Below is a small trained network, with its code and all its weights. Each question gives an input and a class and asks what happens when units are switched off, that is, made to give their printed mean instead of their output.

import numpy as np


def w(rows, s, z=0):
    codes = np.array(rows[::2]) - 128.0
    scale = np.full(codes.shape[1], s)
    scale[-1] = z or s
    return codes * scale


def f(y):
    return np.maximum(y, 0)


def log_softmax(a):
    a = a - a.max(-1, keepdims=True)
    return a - np.log(np.exp(a).sum(-1, keepdims=True))


def net(x, mask):
    res = np.array(x, float).reshape(1, 7) / 4 @ E
    y = f(res @ A[0][:, :-1].T + A[0][:, -1])
    res = res + np.where(mask, y, B[0][:, -1]) @ B[0][:, :-1]
    return log_softmax(res[-1] @ U[:, :-1].T + U[:, -1])


A, B = {}, {}
E = w([
[145,130,254,61],'x0',
[41,13,153,159],'x1',
[83,97,68,37],'x2',
[164,84,123,111],'x3',
[137,112,123,118],'x4',
[150,103,127,115],'x5',
[129,125,127,123],'x6',
],0.0095)
A[0] = w([
[79,38,137,176,85],'neuron 0',
[147,95,114,76,137],'neuron 1',
[60,171,83,202,94],'neuron 2',
[146,120,16,160,74],'neuron 3',
[95,144,104,25,182],'neuron 4',
[174,118,132,198,99],'neuron 5',
[97,150,97,172,111],'neuron 6',
[210,79,139,172,179],'neuron 7',
[170,117,225,118,155],'neuron 8',
[115,88,71,38,254],'neuron 9',
[68,181,118,134,216],'neuron 10',
[79,147,234,67,51],'neuron 11',
[249,243,79,70,71],'neuron 12',
[135,86,51,177,55],'neuron 13',
[119,104,102,75,59],'neuron 14',
[32,155,25,43,143],'neuron 15',
[154,158,255,67,70],'neuron 16',
],0.0094,0.0059)
B[0] = w([
[40,144,209,106,195],'neuron 0',
[160,205,113,208,163],'neuron 1',
[126,100,111,109,187],'neuron 2',
[119,84,100,61,195],'neuron 3',
[137,152,106,196,205],'neuron 4',
[85,204,70,110,167],'neuron 5',
[119,115,43,111,165],'neuron 6',
[146,194,106,178,188],'neuron 7',
[126,141,75,130,218],'neuron 8',
[162,133,174,160,232],'neuron 9',
[197,84,112,162,193],'neuron 10',
[157,134,12,65,198],'neuron 11',
[41,57,254,65,254],'neuron 12',
[89,146,81,41,173],'neuron 13',
[68,214,73,147,146],'neuron 14',
[130,178,144,174,215],'neuron 15',
[147,168,66,70,225],'neuron 16',
],0.0077,0.0093)
U = w([
[166,147,134,131,243],'0',
[166,104,37,22,2],'1',
[75,97,232,75,32],'2',
[187,135,131,148,204],'3',
[181,156,142,147,185],'4',
[165,255,139,207,38],'5',
[186,125,129,143,163],'6',
],0.0096,0.0073)

Each question gives the input, the list of numbers given to net, and the class t.
The units are the neurons (one row each of A and B). Each row of codes is followed by its name. A weight is (code - 128) times the scale printed after its matrix; where a second scale follows, it is the last column's (A, B and U).
mask holds one flag per neuron, in row order. A switched-off neuron (its flag False) gives its mean, the last column of its row in B, instead of its output. The means were averaged over made-up inputs and are rounded, as every weight is.
A unit's drop is (log p(t) with every unit on - log p(t) with that unit switched off) / (log p(t) with every unit on - log p(t) with every unit switched off).
The circuit of an input: a set's keep is (log p(t) with only the set's units on - log p(t) with every unit switched off) / (log p(t) with every unit on - log p(t) with every unit switched off). Starting from the 12 units with the biggest drops (on a tie, the unit counted first), units are removed one at a time, each time the one whose removal leaves the highest keep (on an exact tie, the one counted first), for as long as the keep stays at least 0.8.
units of the circuit, in order: the units of the circuit, biggest drop first
most important unit: the unit with the biggest drop
k most important neurons: the k neurons with the biggest drops, biggest first
drop of u: that unit's drop, to one decimal
input [8,6,5,0,-6,7,7], class 1: units of the circuit, in order	neuron 11
input [5,-6,7,2,1,3,-5], class 5: units of the circuit, in order	neuron 4; neuron 1
input [0,7,-8,2,4,7,-7], class 5: units of the circuit, in order	neuron 12; neuron 7
input [-5,6,-3,-2,-5,-5,2], class 2: 2 most important neurons	neuron 0; neuron 11
input [3,-6,7,1,-4,4,-1], class 5: units of the circuit, in order	neuron 4; neuron 1
input [-8,0,0,-4,7,5,0], class 1: 2 most important neurons	neuron 3; neuron 13
input [8,6,-4,7,0,-2,-5], class 1: units of the circuit, in order	neuron 11; neuron 16
input [7,-7,8,-5,3,-6,-2], class 5: 4 most important neurons	neuron 4; neuron 15; neuron 1; neuron 3
input [6,5,-7,-2,3,6,-1], class 5: 3 most important neurons	neuron 12; neuron 7; neuron 3
input [8,-4,-5,0,-8,-7,-1], class 1: units of the circuit, in order	neuron 16; neuron 11
input [2,7,7,8,0,8,-4], class 0: 2 most important neurons	neuron 12; neuron 1
input [-4,-6,7,-2,-5,-2,3], class 5: 3 most important neurons	neuron 15; neuron 4; neuron 9
input [-8,-2,-3,1,7,8,-8], class 1: units of the circuit, in order	neuron 3; neuron 13
input [6,-2,-4,2,4,-2,4], class 1: most important unit	neuron 16
input [-3,6,8,-7,0,7,1], class 5: 2 most important neurons	neuron 15; neuron 12
input [5,-7,-4,-4,2,-6,2], class 2: drop of neuron 12	1.3
input [-5,2,-2,-3,-5,-2,-1], class 1: drop of neuron 10	0.0
input [8,1,1,2,-8,0,2], class 1: drop of neuron 11	0.3
